Below is a small trained network, with its code and all its weights. Each question gives an input and a target symbol and asks what happens when units are switched off, that is, made to give their printed mean instead of their output.

import numpy as np


def w(rows, s, z=0):
    codes = np.array(rows[::2]) - 128.0
    scale = np.full(codes.shape[1], s)
    scale[-1] = z or s
    return codes * scale


def f(y):
    return np.maximum(y, 0)


def softmax(a):
    e = np.exp(a - a.max(-1, keepdims=True))
    return e / e.sum(-1, keepdims=True)


def log_softmax(a):
    a = a - a.max(-1, keepdims=True)
    return a - np.log(np.exp(a).sum(-1, keepdims=True))


def net(x, mask):
    ids = ['δεξπσφ'.index(c) for c in x.split()]
    T = len(ids)
    res = E[ids] + P[:T]
    r = res
    for j in range(3):
        rows = slice(3 * j, 3 * j + 3)
        q, k, v = (r @ M[0][rows].T for M in (Q, K, V))
        z = softmax(np.where(np.tri(T) > 0, q @ k.T / 3**0.5, -1e9)) @ v
        o = O[0][rows]
        res = res + np.where(mask[j], z, o[:, -1]) @ o[:, :-1]
    y = f(res @ A[0][:, :-1].T + A[0][:, -1])
    res = res + np.where(mask[3:7], y, B[0][:, -1]) @ B[0][:, :-1]
    return log_softmax(res[-1] @ U[:, :-1].T + U[:, -1])


Q, K, V, O, A, B = {}, {}, {}, {}, {}, {}
E = w([
[89,121,117,143,169],'δ',
[51,171,248,135,159],'ε',
[193,95,166,143,167],'ξ',
[136,115,227,139,83],'π',
[169,114,93,215,81],'σ',
[225,180,102,189,138],'φ',
],0.016)
P = w([
[128,88,106,59,151],'0',
[131,96,125,103,142],'1',
[139,107,141,138,136],'2',
[141,115,158,183,128],'3',
[146,123,168,212,122],'4',
[154,131,174,255,111],'5',
],0.0092)
Q[0] = w([
[192,38,208,147,193],'H0',
[77,166,101,74,94],'H0',
[127,121,99,82,63],'H0',
[99,87,87,195,138],'H1',
[77,230,92,70,89],'H1',
[88,209,87,131,18],'H1',
[75,172,5,83,111],'H2',
[134,194,221,30,41],'H2',
[237,87,84,183,88],'H2',
],0.027)
K[0] = w([
[203,158,134,232,73],'H0',
[143,132,117,70,109],'H0',
[94,133,78,102,114],'H0',
[139,114,135,212,136],'H1',
[88,124,56,46,164],'H1',
[96,56,108,96,204],'H1',
[111,193,15,72,117],'H2',
[171,85,194,13,6],'H2',
[234,182,151,187,147],'H2',
],0.025)
V[0] = w([
[174,210,68,123,84],'H0',
[184,20,101,108,100],'H0',
[53,86,38,143,76],'H0',
[111,88,102,162,235],'H1',
[148,165,147,96,28],'H1',
[129,157,165,62,103],'H1',
[175,211,111,80,105],'H2',
[177,110,140,138,254],'H2',
[209,94,218,78,150],'H2',
],0.013)
O[0] = w([
[148,205,36,139,85,143],'H0',
[113,130,193,221,65,196],'H0',
[92,115,68,254,179,33],'H0',
[79,214,150,165,174,107],'H1',
[174,48,99,94,84,147],'H1',
[186,83,162,86,136,83],'H1',
[219,164,144,152,138,68],'H2',
[98,201,21,91,89,219],'H2',
[115,194,146,200,43,254],'H2',
],0.0098,0.0084)
A[0] = w([
[36,118,82,84,154,113],'N0',
[37,36,164,157,133,125],'N1',
[141,46,175,135,79,80],'N2',
[136,153,122,160,250,1],'N3',
],0.011,0.0062)
B[0] = w([
[95,232,76,37,126,162],'N0',
[185,13,188,170,221,225],'N1',
[207,81,63,55,94,251],'N2',
[255,129,54,164,117,136],'N3',
],0.0076,0.012)
U = w([
[210,246,95,129,254,4],'δ',
[18,143,69,60,240,252],'ε',
[55,209,238,116,183,177],'ξ',
[89,106,91,92,128,32],'π',
[11,82,44,220,157,202],'σ',
[65,216,88,116,84,184],'φ',
],0.0056,0.004)

Each question gives the input, a string of symbols that net reads in full, and the target symbol t.
The units are the heads (3 rows each of Q, K, V and O) and the neurons (one row each of A and B). Each row of codes is followed by its name. A weight is (code - 128) times the scale printed after its matrix; where a second scale follows, it is the last column's (O, A, B and U).
mask holds one flag per unit, heads first, then neurons. A switched-off unit (its flag False) gives its mean, the last column of its rows in O or B, instead of its output. The means were averaged over made-up inputs and are rounded, as every weight is.
A unit's drop is (log p(t) with every unit on - log p(t) with that unit switched off) / (log p(t) with every unit on - log p(t) with every unit switched off).
The circuit of an input: a set's keep is (log p(t) with only the set's units on - log p(t) with every unit switched off) / (log p(t) with every unit on - log p(t) with every unit switched off). Starting from all 7 units, units are removed one at a time, each time the one whose removal leaves the highest keep (on an exact tie, the one counted first), for as long as the keep stays at least 0.8.
circuit, biggest first: the units of the circuit, biggest drop first
most important unit: the unit with the biggest drop
k most important neurons: the k neurons with the biggest drops, biggest first
heads that matter: for each layer, one digit per head in row order, 1 if its drop is at least 0.15 and else 0, layers parted by /
drop of u: that unit's drop, to one decimal
input ξ δ ε ε, target ε: circuit, biggest first	[H0]
input ε π π φ π, target π: heads that matter	011
input π σ ξ ξ δ, target ξ: 2 most important neurons	[N2; N1]
input δ ε ε π σ, target σ: heads that matter	101
input π σ δ π, target σ: heads that matter	100
input σ σ ε φ ξ, target φ: circuit, biggest first	[H2; N1]
input ξ φ ξ ξ δ, target ξ: circuit, biggest first	[H0; H1]
input δ ε π, target π: heads that matter	010
input δ π ξ ε, target π: circuit, biggest first	[N2; H1; H0]
input σ π ξ, target σ: 2 most important neurons	[N0; N2]
input σ δ φ π δ, target ε: drop of H1	-0.1
input ξ ξ ξ σ δ, target ε: drop of H2	2.2
input σ σ σ ξ, target σ: drop of H1	0.1
input φ φ φ σ ξ π, target σ: most important unit	H0
